Here is a tiny trained network, its code and every weight. The questions are about switching its units off for an input and a target symbol, where a switched-off unit gives its printed mean instead of its output.

import numpy as np


def w(rows, s, z=0):
    codes = np.array(rows[::2]) - 128.0
    scale = np.full(codes.shape[1], s)
    scale[-1] = z or s
    return codes * scale


def norm(h):
    return h / np.sqrt((h * h).mean(-1, keepdims=True) + 1e-5)


def f(y):
    return np.maximum(y, 0)


def softmax(a):
    e = np.exp(a - a.max(-1, keepdims=True))
    return e / e.sum(-1, keepdims=True)


def log_softmax(a):
    a = a - a.max(-1, keepdims=True)
    return a - np.log(np.exp(a).sum(-1, keepdims=True))


def net(x, mask):
    ids = ['αβγδεζηλμξτψω'.index(c) for c in x.split()]
    T = len(ids)
    res = E[ids] + P[:T]
    u = 0
    for l in range(2):
        r = norm(res)
        for j in range(2):
            rows = slice(2 * j, 2 * j + 2)
            q, k, v = (r @ M[l][rows].T for M in (Q, K, V))
            z = softmax(np.where(np.tri(T) > 0, q @ k.T / 2**0.5, -1e9)) @ v
            o = O[l][rows]
            res = res + np.where(mask[u + j], z, o[:, -1]) @ o[:, :-1]
        u += 2
        y = f(norm(res) @ A[l][:, :-1].T + A[l][:, -1])
        res = res + np.where(mask[u : u + 12], y, B[l][:, -1]) @ B[l][:, :-1]
        u += 12
    return log_softmax(norm(res)[-1] @ U[:, :-1].T + U[:, -1])


Q, K, V, O, A, B = {}, {}, {}, {}, {}, {}
E = w([
[137,94,12,188,66,25,70,168,224,98],'α',
[120,115,225,135,215,90,192,171,206,111],'β',
[105,94,190,163,226,161,74,70,111,186],'γ',
[182,177,119,155,77,123,167,108,193,142],'δ',
[114,132,96,107,144,190,132,87,157,138],'ε',
[87,128,163,142,118,154,101,71,162,7],'ζ',
[125,162,104,145,96,59,148,176,137,16],'η',
[139,57,115,109,177,153,50,162,147,118],'λ',
[134,85,123,177,84,74,185,85,116,127],'μ',
[131,192,174,135,147,36,114,48,178,122],'ξ',
[51,130,201,239,101,120,116,200,135,85],'τ',
[127,100,172,184,124,129,152,91,187,97],'ψ',
[168,160,128,180,203,175,122,32,195,97],'ω',
],0.014)
P = w([
[1,21,129,96,196,94,206,145,190,115],'0',
[93,29,142,93,91,97,245,163,192,115],'1',
[115,73,121,94,92,61,226,114,153,123],'2',
[107,56,140,116,58,93,187,157,190,169],'3',
[116,77,118,137,48,103,167,133,174,173],'4',
[116,90,109,142,52,124,145,147,171,184],'5',
[122,130,83,140,102,126,152,113,133,160],'6',
[141,142,85,171,81,117,129,125,120,172],'7',
[114,110,79,156,92,156,105,142,120,189],'8',
[154,175,55,156,97,145,88,125,87,159],'9',
[139,185,108,128,99,154,137,184,152,189],'10',
[172,204,40,217,132,149,63,135,51,152],'11',
[116,151,128,154,90,148,121,177,148,185],'12',
],0.005)
Q[0] = w([
[185,70,81,140,124,26,104,164,131,18],'L0H0',
[2,74,238,223,134,132,62,72,248,140],'L0H0',
[135,106,192,125,134,167,123,148,175,32],'L0H1',
[144,75,136,58,168,100,40,175,87,188],'L0H1',
],0.0042)
K[0] = w([
[130,155,200,54,87,188,22,36,167,113],'L0H0',
[170,217,128,181,137,128,46,122,82,136],'L0H0',
[254,178,131,93,75,115,53,144,85,154],'L0H1',
[74,99,127,127,94,108,184,33,196,51],'L0H1',
],0.0046)
V[0] = w([
[106,163,40,112,186,40,149,139,223,187],'L0H0',
[114,129,38,10,49,219,59,35,141,52],'L0H0',
[194,93,33,106,148,243,100,174,117,133],'L0H1',
[165,122,4,153,43,66,134,169,192,25],'L0H1',
],0.0042)
O[0] = w([
[84,63,104,68,78,33,125,73,101,122,105],'L0H0',
[159,54,101,169,217,174,174,204,179,121,217],'L0H0',
[189,2,101,78,138,141,75,130,52,87,82],'L0H1',
[56,72,48,167,145,112,154,135,163,132,254],'L0H1',
],0.0061,0.0041)
A[0] = w([
[115,133,39,120,117,173,162,65,114,147,185],'L0N0',
[178,95,84,105,88,168,133,59,148,118,97],'L0N1',
[254,92,161,210,112,110,178,76,161,137,127],'L0N2',
[89,136,156,160,96,155,113,170,38,156,4],'L0N3',
[133,126,80,169,62,205,81,111,128,118,182],'L0N4',
[105,117,186,56,164,144,136,105,143,62,84],'L0N5',
[90,169,176,144,172,83,118,58,120,204,130],'L0N6',
[154,135,87,113,102,190,130,110,166,127,113],'L0N7',
[138,164,101,49,132,104,79,132,154,170,223],'L0N8',
[103,150,96,169,75,89,201,136,128,130,104],'L0N9',
[98,108,102,113,174,128,74,131,124,200,115],'L0N10',
[123,99,83,123,119,85,55,147,158,107,131],'L0N11',
],0.0065,0.0026)
B[0] = w([
[139,129,167,174,127,36,181,162,158,221,182],'L0N0',
[142,69,148,95,154,62,145,149,100,113,174],'L0N1',
[115,105,121,104,190,80,167,143,162,166,209],'L0N2',
[140,19,120,213,54,141,103,226,157,113,136],'L0N3',
[81,179,181,153,235,92,187,155,115,157,254],'L0N4',
[207,95,94,246,64,94,82,124,151,157,231],'L0N5',
[89,131,87,54,3,167,94,123,103,101,185],'L0N6',
[120,102,177,152,143,59,160,185,98,97,185],'L0N7',
[185,50,62,119,128,68,146,99,145,139,162],'L0N8',
[101,158,171,47,134,148,86,199,96,152,225],'L0N9',
[115,105,138,114,121,218,108,142,162,99,190],'L0N10',
[48,146,133,63,108,117,89,111,101,133,251],'L0N11',
],0.0053,0.004)
Q[1] = w([
[98,57,194,178,104,54,107,154,182,70],'L1H0',
[145,209,203,142,61,102,143,85,73,147],'L1H0',
[41,126,87,254,136,129,124,123,172,116],'L1H1',
[59,117,137,169,126,94,232,162,214,71],'L1H1',
],0.0068)
K[1] = w([
[105,171,191,179,254,133,37,128,87,158],'L1H0',
[145,233,91,107,130,132,149,70,226,197],'L1H0',
[79,149,161,183,209,94,159,238,133,161],'L1H1',
[91,168,76,185,198,134,111,136,120,165],'L1H1',
],0.0056)
V[1] = w([
[74,139,150,89,143,194,166,179,214,251],'L1H0',
[154,217,88,111,99,145,95,76,187,121],'L1H0',
[167,131,111,180,37,126,129,199,18,253],'L1H1',
[202,186,100,103,212,118,102,249,197,175],'L1H1',
],0.0049)
O[1] = w([
[194,124,161,154,203,45,50,162,8,157,150],'L1H0',
[154,40,34,97,122,78,138,147,155,136,65],'L1H0',
[84,99,178,250,178,58,133,192,193,99,1],'L1H1',
[88,120,170,71,144,2,131,80,155,102,151],'L1H1',
],0.0071,0.0065)
A[1] = w([
[169,65,121,61,89,116,121,206,102,122,195],'L1N0',
[174,79,133,167,114,80,134,218,162,225,142],'L1N1',
[186,148,218,90,175,210,203,166,122,167,155],'L1N2',
[93,154,189,112,172,133,140,53,113,128,228],'L1N3',
[91,123,146,54,97,115,133,131,139,62,158],'L1N4',
[77,97,168,149,75,86,184,159,115,29,136],'L1N5',
[222,84,132,123,123,2,93,119,146,146,106],'L1N6',
[87,158,99,110,169,141,191,140,141,204,122],'L1N7',
[141,119,179,143,126,159,34,68,6,93,196],'L1N8',
[160,150,80,128,134,51,156,135,117,196,161],'L1N9',
[90,109,113,57,136,172,85,204,137,120,73],'L1N10',
[53,157,80,118,108,184,106,101,169,109,5],'L1N11',
],0.0062,0.0015)
B[1] = w([
[129,139,136,103,210,152,153,93,39,145,187],'L1N0',
[190,143,68,135,176,113,34,106,122,100,206],'L1N1',
[129,74,54,232,73,160,129,75,70,105,195],'L1N2',
[132,129,104,125,56,45,92,125,124,194,236],'L1N3',
[150,174,69,131,182,101,147,92,118,146,228],'L1N4',
[160,152,135,103,191,159,146,200,105,150,253],'L1N5',
[81,80,178,154,132,167,70,132,123,3,189],'L1N6',
[167,197,148,112,103,158,168,151,89,214,192],'L1N7',
[141,149,87,160,132,129,73,234,154,228,210],'L1N8',
[85,91,155,201,75,161,180,98,201,50,192],'L1N9',
[128,209,149,192,168,94,138,119,152,79,213],'L1N10',
[205,143,127,129,109,152,86,113,179,47,228],'L1N11',
],0.0058,0.0049)
U = w([
[195,12,203,123,200,101,161,80,99,93,100],'α',
[171,103,109,94,143,110,128,64,119,140,35],'β',
[91,134,159,128,156,124,189,134,163,168,56],'γ',
[114,169,184,30,44,54,102,26,90,135,171],'δ',
[139,138,138,136,41,190,49,107,91,240,101],'ε',
[100,87,183,64,182,76,193,127,183,145,40],'ζ',
[157,206,164,98,142,80,88,92,145,161,58],'η',
[79,213,75,27,159,120,234,171,82,90,87],'λ',
[18,45,36,92,157,60,133,144,190,78,57],'μ',
[129,149,62,194,86,255,137,119,146,35,254],'ξ',
[194,42,57,88,248,149,64,172,72,164,185],'τ',
[194,133,69,191,133,154,247,90,131,234,141],'ψ',
[23,129,244,176,101,187,156,217,108,154,125],'ω',
],0.0064,0.0031)

Each question gives the input, a string of symbols that net reads in full, and the target symbol t.
The units are the heads (2 rows each of Q, K, V and O) and the neurons (one row each of A and B). Each row of codes is followed by its name. A weight is (code - 128) times the scale printed after its matrix; where a second scale follows, it is the last column's (O, A, B and U).
mask holds one flag per unit, layer by layer, with each layer's heads first. A switched-off unit (its flag False) gives its mean, the last column of its rows in O or B, instead of its output. The means were averaged over made-up inputs and are rounded, as every weight is.
A unit's drop is (log p(t) with every unit on - log p(t) with that unit switched off) / (log p(t) with every unit on - log p(t) with every unit switched off).
The circuit of an input: a set's keep is (log p(t) with only the set's units on - log p(t) with every unit switched off) / (log p(t) with every unit on - log p(t) with every unit switched off). Starting from the 12 units with the biggest drops (on a tie, the unit counted first), units are removed one at a time, each time the one whose removal leaves the highest keep (on an exact tie, the one counted first), for as long as the keep stays at least 0.8.
circuit, biggest first: the units of the circuit, biggest drop first
k most important neurons: the k neurons with the biggest drops, biggest first
k most important neurons of layer l: the k neurons of layer l with the biggest drops, biggest first
heads that matter: for each layer, one digit per head in row order, 1 if its drop is at least 0.15 and else 0, layers parted by /
input ω ζ λ ζ λ λ ζ, target τ: circuit, biggest first : [L0H1, L1N8]
input λ μ β ζ ζ γ δ, target ξ: circuit, biggest first : [L1N9, L1N6, L1H0]
input β β α ζ τ ζ ζ ζ ζ ω, target ψ: most important neuron of layer 0 : [L0N0]
input ζ α μ β η γ β ζ β ψ ζ, target η: heads that matter : 00 / 00
input ζ ω λ ζ ζ λ γ β λ δ, target α: heads that matter : 01 / 00
input ζ ζ ζ λ μ, target α: heads that matter : 11 / 10
input λ λ ζ ω τ λ ψ, target α: heads that matter : 01 / 00
input ζ λ λ μ, target α: circuit, biggest first : [L1N6, L0H1, L1H0]
input ζ β μ, target δ: circuit, biggest first : [L0H0, L0N9]
input ζ ζ ζ τ λ ψ, target α: circuit, biggest first : [L0H1, L1H0, L1N6]
input ζ γ ζ ζ ξ τ λ α ζ τ η ζ β, target ψ: circuit, biggest first : [L1N2, L1N7]
input α λ ζ λ ζ, target τ: 3 most important neurons of layer 1 : [L1N5, L1N9, L1N8]
input τ η λ β, target α: 2 most important neurons of layer 0 : [L0N11, L0N5]
input γ η η λ β λ β β β ψ, target δ: circuit, biggest first : [L0H0]
input ζ α ζ, target μ: heads that matter : 01 / 00
input β β ζ ζ λ ζ ζ λ β α, target μ: heads that matter : 00 / 01
input ζ ζ λ δ, target α: heads that matter : 11 / 10
input γ β ζ ζ ζ β ζ ζ λ ζ τ λ, target ξ: circuit, biggest first : [L0H1, L1H0, L0N1]
input τ ζ ζ ζ γ α β ζ β ω, target δ: 2 most important neurons : [L0N6, L1N3]
input β β β, target δ: heads that matter : 10 / 00
input ζ ξ λ ω ψ λ λ ε, target α: heads that matter : 01 / 00
input ζ ζ α δ λ λ γ, target ε: circuit, biggest first : [L0N6, L1N8, L0H0]
input τ β λ β ω μ β ε, target δ: circuit, biggest first : [L0H0]
input ξ ζ η τ ζ ζ β η ζ β ω, target δ: heads that matter : 10 / 01
input λ ζ λ β λ β β, target δ: heads that matter : 10 / 01
input α β μ, target δ: 2 most important neurons : [L0N9, L1N8]
input ζ λ β η ζ ζ ψ λ ξ α, target μ: most important neuron of layer 1 : [L1N9]
input λ ξ λ λ η μ λ τ ζ ζ ζ ω, target ψ: 2 most important neurons of layer 0 : [L0N0, L0N2]
